Here is a tiny trained network, its code and every weight. The questions are about switching its units off for an input and a class, where a switched-off unit gives its printed mean instead of its output.

import numpy as np


def w(rows, s, z=0):
    codes = np.array(rows[::2]) - 128.0
    scale = np.full(codes.shape[1], s)
    scale[-1] = z or s
    return codes * scale


def norm(h):
    return h / np.sqrt((h * h).mean(-1, keepdims=True) + 1e-5)


def f(y):
    return np.maximum(y, 0)


def log_softmax(a):
    a = a - a.max(-1, keepdims=True)
    return a - np.log(np.exp(a).sum(-1, keepdims=True))


def net(x, mask):
    res = np.array(x, float).reshape(1, 5) / 4 @ E
    u = 0
    for l in range(3):
        y = f(norm(res) @ A[l][:, :-1].T + A[l][:, -1])
        res = res + np.where(mask[u : u + 12], y, B[l][:, -1]) @ B[l][:, :-1]
        u += 12
    return log_softmax(norm(res)[-1] @ U[:, :-1].T + U[:, -1])


A, B = {}, {}
E = w([
[105,95,114,208,221,158,250],'x0',
[85,134,254,36,200,183,159],'x1',
[130,127,135,137,131,134,122],'x2',
[126,157,112,112,151,125,133],'x3',
[248,201,171,113,86,179,187],'x4',
],0.0081)
A[0] = w([
[117,140,178,85,126,149,159,3],'L0N1',
[94,112,77,151,135,204,197,36],'L0N2',
[136,97,154,124,81,131,126,122],'L0N3',
[40,144,226,66,127,172,157,147],'L0N4',
[60,127,138,150,171,48,91,95],'L0N5',
[125,139,148,156,111,140,184,55],'L0N6',
[54,127,147,82,124,205,135,19],'L0N7',
[120,99,78,109,129,147,111,28],'L0N8',
[84,185,101,161,144,127,122,50],'L0N9',
[137,167,127,94,124,105,113,162],'L0N10',
[254,138,141,111,120,163,167,148],'L0N11',
[115,103,113,167,156,135,221,137],'L0N12',
],0.0097,0.0032)
B[0] = w([
[134,153,147,133,105,142,169,169],'L0N1',
[162,130,133,178,82,76,45,176],'L0N2',
[125,188,124,122,131,191,105,151],'L0N3',
[109,197,211,112,185,35,129,255],'L0N4',
[209,72,128,79,99,154,133,193],'L0N5',
[189,122,114,116,186,127,56,153],'L0N6',
[71,167,88,171,102,107,108,176],'L0N7',
[110,93,153,160,154,162,119,139],'L0N8',
[109,73,107,131,96,122,121,141],'L0N9',
[120,105,132,132,78,180,87,170],'L0N10',
[219,143,142,139,8,120,197,220],'L0N11',
[165,82,124,157,254,129,187,210],'L0N12',
],0.0082,0.0081)
A[1] = w([
[34,114,89,166,199,117,107,59],'L1N1',
[96,124,172,95,161,179,192,77],'L1N2',
[83,147,129,164,163,138,102,5],'L1N3',
[99,75,63,159,132,205,74,98],'L1N4',
[58,89,143,96,194,104,69,100],'L1N5',
[111,82,124,194,216,143,167,127],'L1N6',
[142,101,120,173,172,83,202,147],'L1N7',
[162,125,172,79,150,160,160,3],'L1N8',
[89,100,111,102,139,97,92,139],'L1N9',
[65,102,125,152,141,141,147,128],'L1N10',
[159,72,47,155,92,191,116,176],'L1N11',
[178,156,120,128,108,127,247,60],'L1N12',
],0.014,0.005)
B[1] = w([
[118,109,112,41,41,172,159,187],'L1N1',
[184,62,95,173,156,105,154,177],'L1N2',
[88,95,107,125,87,124,146,135],'L1N3',
[141,68,122,66,206,57,68,191],'L1N4',
[98,156,127,255,87,117,180,221],'L1N5',
[163,154,124,55,36,156,163,248],'L1N6',
[180,140,157,159,207,160,180,254],'L1N7',
[177,81,180,119,172,94,98,164],'L1N8',
[86,166,210,210,170,124,103,189],'L1N9',
[156,104,57,87,54,166,164,156],'L1N10',
[122,205,62,131,184,196,93,253],'L1N11',
[83,128,146,143,194,101,93,228],'L1N12',
],0.01,0.0085)
A[2] = w([
[128,182,85,129,198,130,105,136],'L2N1',
[119,115,74,107,208,21,52,5],'L2N2',
[189,97,133,195,104,189,236,197],'L2N3',
[50,136,122,174,157,130,173,168],'L2N4',
[175,170,8,225,65,134,11,184],'L2N5',
[116,195,23,47,90,198,139,18],'L2N6',
[81,223,237,156,137,106,175,211],'L2N7',
[26,121,133,209,147,91,32,83],'L2N8',
[100,162,167,73,103,138,17,65],'L2N9',
[147,60,216,68,107,118,177,120],'L2N10',
[148,143,191,105,69,112,205,67],'L2N11',
[216,76,2,84,246,233,205,138],'L2N12',
],0.0092,0.0031)
B[2] = w([
[107,82,145,134,148,74,171,174],'L2N1',
[95,93,180,64,200,97,144,158],'L2N2',
[2,150,80,132,237,91,98,220],'L2N3',
[169,131,13,126,161,157,133,157],'L2N4',
[120,141,146,75,162,178,240,224],'L2N5',
[181,81,179,107,78,195,116,169],'L2N6',
[136,122,89,150,2,183,93,238],'L2N7',
[73,191,202,133,155,229,68,179],'L2N8',
[106,103,99,156,191,52,148,169],'L2N9',
[111,76,130,13,113,34,133,171],'L2N10',
[77,22,89,92,169,113,166,178],'L2N11',
[130,120,136,162,4,106,9,247],'L2N12',
],0.0093,0.012)
U = w([
[63,130,159,59,254,167,75,197],'0',
[176,204,138,66,91,235,166,139],'1',
[22,175,188,197,63,173,96,155],'2',
[126,124,212,32,23,63,138,3],'3',
[145,67,59,115,61,180,41,167],'4',
[168,180,74,234,189,139,103,170],'5',
[30,54,78,128,122,79,207,157],'6',
[166,97,220,150,223,31,162,64],'7',
],0.021,0.0024)

Each question gives the input, the list of numbers given to net, and the class t.
The units are the neurons (one row each of A and B). Each row of codes is followed by its name. A weight is (code - 128) times the scale printed after its matrix; where a second scale follows, it is the last column's (A, B and U).
mask holds one flag per neuron, layer by layer. A switched-off neuron (its flag False) gives its mean, the last column of its row in B, instead of its output. The means were averaged over made-up inputs and are rounded, as every weight is.
A unit's drop is (log p(t) with every unit on - log p(t) with that unit switched off) / (log p(t) with every unit on - log p(t) with every unit switched off).
The circuit of an input: a set's keep is (log p(t) with only the set's units on - log p(t) with every unit switched off) / (log p(t) with every unit on - log p(t) with every unit switched off). Starting from the 12 units with the biggest drops (on a tie, the unit counted first), units are removed one at a time, each time the one whose removal leaves the highest keep (on an exact tie, the one counted first), for as long as the keep stays at least 0.8.
units of the circuit, in order: the units of the circuit, biggest drop first
unit that matters most: the unit with the biggest drop
top k neurons: the k neurons with the biggest drops, biggest first
drop of u: that unit's drop, to one decimal
input [1,7,2,5,4], class 7: units of the circuit, in order => (L1N2)
input [0,-6,-7,1,1], class 1: top 3 neurons => (L0N12; L2N5; L0N4)
input [0,-2,7,1,-3], class 0: top 2 neurons => (L0N11; L0N12)
input [5,8,1,5,0], class 6: top 3 neurons => (L0N11; L0N7; L0N5)
input [6,-7,1,6,-1], class 4: top 3 neurons => (L2N12; L0N11; L1N6)
input [-7,0,-1,-6,-1], class 0: top 2 neurons => (L0N4; L0N11)
input [0,1,5,-3,1], class 3: top 3 neurons => (L0N12; L1N11; L1N5)
input [2,-5,8,7,0], class 4: top 2 neurons => (L0N11; L2N12)
input [0,4,8,1,-8], class 2: top 3 neurons => (L1N5; L0N12; L1N9)
input [7,-2,1,-5,-2], class 4: top 2 neurons => (L0N4; L2N12)
input [8,7,-7,6,0], class 6: top 2 neurons => (L0N11; L1N6)
input [0,-7,-4,-7,-7], class 0: top 3 neurons => (L0N12; L1N4; L1N9)
input [-3,-2,1,-7,0], class 0: top 2 neurons => (L0N11; L0N4)
input [-8,-6,0,-8,1], class 1: units of the circuit, in order => (L2N5)
input [1,3,-2,-6,6], class 7: top 2 neurons => (L2N12; L1N6)
input [-3,-4,3,1,-6], class 0: drop of L0N4 => 0.2
input [4,-3,-6,5,-7], class 4: drop of L0N4 => 0.4
input [6,-6,-5,-4,-2], class 4: drop of L0N11 => 0.1
input [5,-6,5,3,-6], class 4: drop of L2N7 => 0.0
input [0,4,0,-4,-5], class 2: unit that matters most => L0N12
